Here is a tiny trained network, its code and every weight. The questions are about switching its units off for an input and a class, where a switched-off unit gives its printed mean instead of its output.

import numpy as np


def w(rows, s, z=0):
    codes = np.array(rows[::2]) - 128.0
    scale = np.full(codes.shape[1], s)
    scale[-1] = z or s
    return codes * scale


def norm(h):
    return h / np.sqrt((h * h).mean(-1, keepdims=True) + 1e-5)


def f(y):
    return y / 2 * (1 + np.tanh(0.7978845608 * (y + 0.044715 * y**3)))


def log_softmax(a):
    a = a - a.max(-1, keepdims=True)
    return a - np.log(np.exp(a).sum(-1, keepdims=True))


def net(x, mask):
    res = np.array(x, float).reshape(1, 2) / 4 @ E
    u = 0
    for l in range(2):
        y = f(norm(res) @ A[l][:, :-1].T + A[l][:, -1])
        res = res + np.where(mask[u : u + 5], y, B[l][:, -1]) @ B[l][:, :-1]
        u += 5
    return log_softmax(norm(res)[-1] @ U[:, :-1].T + U[:, -1])


A, B = {}, {}
E = w([
[110,85,3,128,154,186,222],'x0',
[76,101,204,12,125,173,207],'x1',
],0.0075)
A[0] = w([
[88,253,144,204,192,122,182,72],'L0N1',
[191,216,186,155,99,142,64,157],'L0N2',
[100,165,187,103,129,212,132,181],'L0N3',
[133,210,151,106,33,190,146,126],'L0N4',
[63,116,241,107,66,157,109,7],'L0N5',
],0.0077,0.0019)
B[0] = w([
[100,159,165,122,232,85,76,129],'L0N1',
[72,41,25,108,99,109,127,253],'L0N2',
[130,152,121,77,196,19,154,204],'L0N3',
[147,130,205,108,254,176,159,157],'L0N4',
[209,180,133,108,121,143,150,241],'L0N5',
],0.0081,0.0056)
A[1] = w([
[21,54,171,72,190,175,188,112],'L1N1',
[57,197,104,134,151,172,229,153],'L1N2',
[131,199,46,254,155,190,160,36],'L1N3',
[239,232,57,245,122,246,129,6],'L1N4',
[48,7,71,133,56,152,13,180],'L1N5',
],0.0072,0.0019)
B[1] = w([
[118,69,2,225,114,69,12,200],'L1N1',
[91,137,185,199,138,144,70,187],'L1N2',
[121,96,199,26,176,180,188,195],'L1N3',
[67,74,214,76,122,193,221,182],'L1N4',
[195,208,159,194,41,156,109,254],'L1N5',
],0.0097,0.0072)
U = w([
[203,184,109,215,12,123,74,193],'0',
[180,163,161,28,184,42,130,196],'1',
[99,80,184,120,128,243,211,225],'2',
[50,44,7,236,203,112,65,173],'3',
[93,140,81,127,114,130,134,3],'4',
[91,162,111,165,143,125,142,6],'5',
],0.015,0.0067)

Each question gives the input, the list of numbers given to net, and the class t.
The units are the neurons (one row each of A and B). Each row of codes is followed by its name. A weight is (code - 128) times the scale printed after its matrix; where a second scale follows, it is the last column's (A, B and U).
mask holds one flag per neuron, layer by layer. A switched-off neuron (its flag False) gives its mean, the last column of its row in B, instead of its output. The means were averaged over made-up inputs and are rounded, as every weight is.
A unit's drop is (log p(t) with every unit on - log p(t) with that unit switched off) / (log p(t) with every unit on - log p(t) with every unit switched off).
The circuit of an input: a set's keep is (log p(t) with only the set's units on - log p(t) with every unit switched off) / (log p(t) with every unit on - log p(t) with every unit switched off). Starting from all 10 units, units are removed one at a time, each time the one whose removal leaves the highest keep (on an exact tie, the one counted first), for as long as the keep stays at least 0.8.
units of the circuit, in order: the units of the circuit, biggest drop first
top k neurons: the k neurons with the biggest drops, biggest first
top k neurons in layer l: the k neurons of layer l with the biggest drops, biggest first
drop when u is switched off: that unit's drop, to one decimal
input [-8,1], class 1: units of the circuit, in order -> L1N5
input [7,1], class 3: top 2 neurons -> L0N5, L1N1
input [3,1], class 3: top 2 neurons in layer 0 -> L0N5, L0N2
input [0,8], class 1: top 3 neurons in layer 0 -> L0N3, L0N2, L0N5
input [1,-6], class 2: top 2 neurons -> L1N4, L1N3
input [-1,7], class 1: top 2 neurons in layer 0 -> L0N5, L0N2
input [-7,2], class 1: top 2 neurons -> L0N5, L1N5
input [1,-1], class 2: top 2 neurons -> L0N2, L0N3
input [-3,3], class 1: drop when L0N5 is switched off -> 0.8
input [2,7], class 3: drop when L1N1 is switched off -> 0.6
input [-1,8], class 1: drop when L0N2 is switched off -> 0.2
